Each row has a class, written after it.
[ 180 -236  196 -603  -24    8 -192  -42 -141    5  -83 -243  593  366
   47   84   23  -42  105   67  182  -53  140    2 -299    1  113  209
 -206  217  205  -91]	j386
[-194 -184   31 -696 -227  -61   -5  -22 -263  296 -214   32  239  423
 -270  -90   60  -67  214  120 -361  -77  245  -75 -263   66  217 -221
 -112  171 -199  -11]	j477
[  50  252 -564 -262  315  173   52  -49  582   29  -29    9  172  174
  -51 -127 -187  -12 -239   87  -46   87  -46  -37   28 -154  -13 -317
  391 -321 -483   55]	j477
[ -70  -44  319 -556  -94   22 -458 -114 -293  131 -103   11  173  156
   90 -175  145  120  270  -83 -119  -77  173 -299 -262  225  -11  194
 -515  223  266   94]	j477
[ 255 -142  -81 -388   11  196  -65  -84 -335 -402 -261  128  210  365
 -182   29   42  325   22  194   44 -168  112 -185 -102   53  105  182
 -211  -19  101   -4]	j904
[ 232  369 -739 -246    0   -7  -33   27   76 -167  263  428 -342  304
 -191 -278  -61  250 -138   86  -24 -126   62 -104  357   -2 -115 -252
 -200   85 -604 -312]	j904
[ 286  -29  170 -513  119   78 -109   36   81 -119  -71 -151   70   48
  235  117   88 -202 -116    8 -190 -324   30    7   29  -49 -237  -44
  174  184 -236 -136]	j863
[ 299  151 -424  189  242  -71  361  226  123   82  302  -90 -175 -108
   -8   10    9  258 -227 -143  316   84   69  -76   52 -154 -363  -13
  228  -98 -218 -419]	j477
[ 107 -357  -94 -506   -2   97  -35    9 -272  125 -204   16  473  386
 -144   27  -32  285  135  119   43   59    9 -157 -269  -72  186 -145
 -449  -28 -111  -43]	j863
[ 299   89  -45  397  275 -399  205  198  228  -87  294 -318 -134  238
  -40   67  325   -6 -184  -25  331   81  215  290  -68  -28 -164  278
  388   85   61 -417]	j625
[ 114  363 -688 -610  -50   24 -221  -68  210 -489   81  710 -378  381
 -120 -149  -22   78 -159  163   63 -417  101 -227  405    2  104  -53
  185 -123 -351  -78]	j386
[ 253 -312  296 -340 -134   84 -291   10 -329   -4 -102   -8  264  126
  -17  216   38    6   47   -2   77  -65 -113  -81 -188   32 -179   76
 -364  201  118 -124]	j386
[-156  305 -195   37  112   13  184  118  306   86  -13 -101  -21  111
 -158 -247  -83 -104  -87  302 -312  -89  137   82   76   28  102 -263
  443 -210 -255   14]	j274
[ 222  101 -303   98  407 -377 -252  274  421   40  314  -31  -63   94
  -76  443  175 -226 -309  307  409   -9   71   16  107 -186 -162  186
  531 -469  -98 -580]	j625
[  90  299 -612  -77   46   -3   54  -87  209 -108   28  300 -110  465
 -172 -219 -129  447 -102  297  105  -81   87 -247  111  111  279  -81
 -101 -123 -103   16]	j178
[ 574  545 -258  236  398 -343   71  274  298   90  490 -294 -256 -137
  274  -62   78   39 -308   42  612   47  -25  143    4 -102 -177  280
  -19  125 -260 -618]	j184
[ -40   32 -183 -583   11  -70 -150 -333  104  236 -252  -33  104  591
   15   64  264  113  121  -72 -155  203    0 -263 -254  149  126  -35
 -225  189   -2 -393]	j386
[ 154  365 -148  -36  414 -316  -82  180  325  123  253  -87 -159   94
  262  -17  -39  -67  -74  -90  267   51  140  -79   17  -98  -62  373
  -33  -46  -14 -422]	j477
[ 180  334   -9  273  504 -550  203  155  410   64  245 -148 -419   66
  186   89  241 -152 -360  -27   14 -134  238  153  179  -82 -277  -18
  384   53 -118 -555]	j863
[-156   78  316 -423  -52  -35 -150 -119  -87  186 -446   19  124   76
  -55  -92   62 -105   91   89 -311   98   63 -166 -206  311   31 -206
  -40  202  248   89]	j863
[ 378  101 -214 -192  -40  128  -40  145  288 -236   91  203 -224   74
  270  238 -289 -102 -296   10  153 -223 -277  -19  389 -104  -74 -401
   67   62 -460  -83]	j863
[ -16  -11  -48 -730 -147    6 -445  -30 -246 -100 -279  663  -35  310
 -396   43  347  126  207   -3 -192 -101  -51 -301 -107   56  -11   23
 -147  -16 -107 -277]	j386
[ 123 -265  154 -382  136  -34 -265 -282   23  -48 -478  238  -10  577
 -144  605  187 -208 -167  235 -412  -63  -25   11   -4  256  -40 -185
  301 -161   17  211]	j904
[ 142   59   55 -329   50  -87 -323  131  -76  158  -92   43  -44  -72
  199  102   81   43  -61  181  227   19 -299 -194 -225  148   41 -108
 -216  -34  122 -140]	j625
[  61   38 -381 -127  261 -109  224   19  371  166   64 -266  -64  279
 -120  233  145 -209 -183  -20  187    4   75  203    5  -83 -123  165
  656  -53 -246 -703]	j138
[  39  280 -469   56  370 -447    5   54  537  146   56   81 -199  177
  -13  195   37 -155 -246  168   98  150   -3   47   44  -32   89   67
  204  -20 -120 -411]	j178
[ 220  172 -400 -124  132 -138 -231  151  206  -53  151    9 -272  264
  -56   24   78 -240 -160   93  352  -71  258   18   90  -93  197  227
   13 -170 -172 -461]	j863
[ 422  180 -252 -128  251 -337  -22  336  502   17  260  -99 -132  546
   45  257   17 -270 -457  113  229 -204  256   42  -10 -174   48   19
  335 -122  -20 -526]	j904
[ 100  -91   55 -423  -95 -227 -543 -331 -257  202   98  177  298  518
 -211 -101  239  178  274   65  101  -58  120 -358 -358  -73   76  242
 -486  -17    4  -97]	j184
[ 521  316 -205  -78  256 -404   63   37  456  271  362 -297  -76  220
  268   93  291  -20 -164 -134  335  211   -3  113 -117 -190 -106  217
   -1  257 -382 -721]	j863
[ 178  278 -280  194  326 -240  213   11  417  271  139 -211 -164 -108
  151  -39  -10 -155 -136   15   58  145  -17  120  127  -62 -327   89
  304   72 -150 -512]	j178
[ 324  -17 -359  119  151 -257  425   51  210  240  305 -206  112 -205
  177  387  -42  163 -200    5  388  318  -56  111  199 -133 -315  -25
   38  251 -255 -547]	j138
[ 259  -16 -534  -24   21  477  601 -110  -86 -381  -44  181  -24  179
 -138 -174 -450  437  -53  -90 -157 -234  101 -260  501 -255 -439 -306
  205 -106 -476 -213]	j477
[ 281  102 -202  -13  367 -313  124  161  124  114  242 -108   72   72
   65  197  -78  -34 -253   48  172   86  200   99   88 -159 -146  111
  -92   -1 -182 -451]	j274
[-186 -223  243 -514 -177  322  -53  188 -162  155 -198  -65  398  109
  -38 -169 -119   48   94   21 -216  -70  -71   69 -153   73  123 -238
 -344   66   27  -25]	j184
[ 335   -2 -367 -173   18 -406 -169  182  101  -78  369  169 -242    7
   69  292   49    4 -305  174  404 -220  225 -142  313 -157 -113   60
 -276  164 -206 -650]	j625
[ 114    7 -408 -144  169  364  129  144  325 -467 -155  240  -91  409
 -294 -222 -181   73 -282  -52   98 -238 -218  192  178    9 -224 -204
  589 -213 -269  -37]	j904
[ 113  -38  -38 -574  182 -278 -500  -33   52 -121 -130  391   16  415
  149   61   90  -53    1  202  111  -77  -58 -149  -73   57  179   12
 -244 -146   12  231]	j863
[  -6   84 -419 -493 -180  134  -54  101  -13   -8  117  521  -23   87
 -204  -49 -158   69   65   28 -143 -226  -36 -141  211 -204  119 -149
  -62 -117 -507 -177]	j274
[ 119 -391  266 -190 -190   44 -262  -60 -421   12 -265  264  -15  222
 -331  107  235  143  251   24 -190 -127   40 -205 -190  155 -286  245
 -155   93  177    2]	j477
[ 273  -97  128 -126  -56  -58   82  111 -137  313 -237  -59  129  176
  -43  136   35   11   12  270   31   38 -209  -48 -424   74  122 -120
   23  -17  179    9]	j386
[ 275  118 -236  113  217 -395  -20  320  155   61  187  474 -247  -22
 -142  183  178  155 -236   62   86  242  -29  142  -11  -65  -55   90
 -211  -85 -211  -65]	j477
[  -5   20 -103 -385    8    9  -55  202 -371 -377 -134  219   19  136
   40 -108  -60  182  -98  249   88 -224   38 -149   63  -26  164 -327
 -350  -57  176 -288]	j138
[ 198  309   52  -72  263 -510 -103   -1  658  395  358 -174  187   61
  257   92  104 -202 -177 -147  211  260  -42   94   20 -293 -253   76
  -39  184 -204 -811]	j184
[ -57 -442  120 -698 -233  175 -120   31 -559  175 -187  153  515   71
 -106  136  -85  250  173  135 -340  -60  103 -174 -152    4  190 -204
 -815  155  -80   78]	j274
[ 371  -97 -115 -112  195  120  561  155  146  120  132  -85  323  416
 -122  -50 -341  156 -286 -189 -349 -108  144  274  139  -70 -465 -592
  146  305 -474   87]	j184
[ 237  141 -448  148  157 -236  260    6  232  269  399 -528 -265  108
  134   20  254 -146   33 -181  228  131  186   -8   31 -166 -356  364
  366   87 -283 -895]	j274
[ 167   13 -639 -102  238 -250  199  172  188  135   18   64 -289  -79
   93  307  -71 -192 -142  246   93   77  161 -163  359 -255 -114   47
   38 -220 -216 -819]	j904
[ 329  299 -582  156  334 -696   70   11  521   34  238  -73 -215  189
  264  214  201  -33 -207  393  302  280  118 -219  262 -180 -197  -94
  181 -134 -119 -745]	j274
[ -60  -92 -137 -415  246  213 -340  160   63  151 -236  201  148  228
  -16  124  -41  -23   28  -18 -225  -28 -144 -208 -271   94   91  -96
  -34 -292  240   81]	j625
[ -13  399  -92 -134  443 -184   55  176  271   29  334 -262   12   95
  -35  -51   90 -183 -318 -186   61  -73  257  401   57  -81  -26   88
  254   92 -364 -508]	j178
[ 238 -244  -72 -243  -12  184 -241   16 -226 -451  -35  225   61  350
 -134  142   42  196 -111  -20  -55 -231  115 -136   43   27 -108    4
 -221    9   60   52]	j625
[ 123  263 -246 -138   31 -245   66   97  151  272  177  -77 -267  -39
   43 -322  239  -23   94  -85  116  239  156  -57   63 -120 -203  181
 -197   88 -367 -634]	j386
[ 143  287 -672 -243  -62    0  112 -223  400 -145 -103  296 -260  195
 -109  -10   18  -41 -135   93  -88   55 -113 -159  231  -20  -61 -396
  483  -20 -509 -128]	j274
[  23  348 -322 -347  136   22   80 -188   83 -128  -87  242  -76  -37
  -38 -231   74  149  217 -121 -207  -76   29 -255  187 -164 -128   48
   73  164 -418 -452]	j863
[ 173  293 -751 -167  203   90   82  178  476 -187   40  432 -168   83
   91 -227 -241  107 -166  113   73  127 -200  -58  303  -42 -110 -218
  209 -289 -220   63]	j178
[  60 -202  -65 -399  -63  302  -58  -67 -412  -56 -168  191  307   34
  -85   72 -109  144   50  130 -684  123  -43  -44   75   13 -199 -275
 -602   97 -193   36]	j904
[ 319 -196  145 -537  -77  114 -530   46 -431 -322 -187  702  -54  133
 -136   92  191   91  184 -103 -195 -199  -24 -219   31  -82 -169  223
 -470  -65  -16    8]	j178
[ 228 -119   54 -621 -263  162  175   46 -256  226  207  -54  361  216
   74  -89 -219  140   24 -214 -172 -161  -34  -79 -146 -115 -193 -199
 -239  327 -263 -133]	j274
[ 282  276  -58  229  445 -393  114  143  316  172  193 -157 -315   37
  217  101  149    9 -184 -106  200   90   42  -38   73  -92 -291   81
  171  -53 -190 -422]	j178
[ 247  147 -899 -398  -85  103   43  -21  261 -542  178  593 -222  557
 -360    6 -147   82 -258  160   58 -475  239 -195  496 -221  -16 -216
  505 -202 -457 -342]	j625
[  58    6  -63  -89  -16 -162   45  511 -187  125  221 -120 -373 -221
   88    4   -9 -256 -296  -55  295 -131  134  212   62   31    1 -182
 -129   79  -68 -374]	j178
[   9   -1  310 -200  152  199  -98   32 -321  -81 -456   53   74  229
 -289 -126  128  131   88  106 -525  -65  392 -162 -191  146   26   98
 -250 -120  171   74]	j477
[ 226  430 -452 -387   78  109   62   60  354 -199   30  470 -165   -2
  -16 -341    4   63  -99   -4 -407  -60   70  -28  280 -145 -179 -177
   42   46 -489  -72]	j138
[ 251  355   55  234  209 -356  183  -38  268  308   75 -114 -278 -148
  153  170  227   63   -7  -54 -223  101   71 -163   77 -166 -271  112
  -70  280 -253 -785]	j477
[ 152 -223 -102 -137 -175  122 -365 -223 -593 -243    6  469   84  235
 -481 -300  225  609  256  -36   53  -42  170 -271  -56   49 -116  173
 -829   62 -181  180]	j184
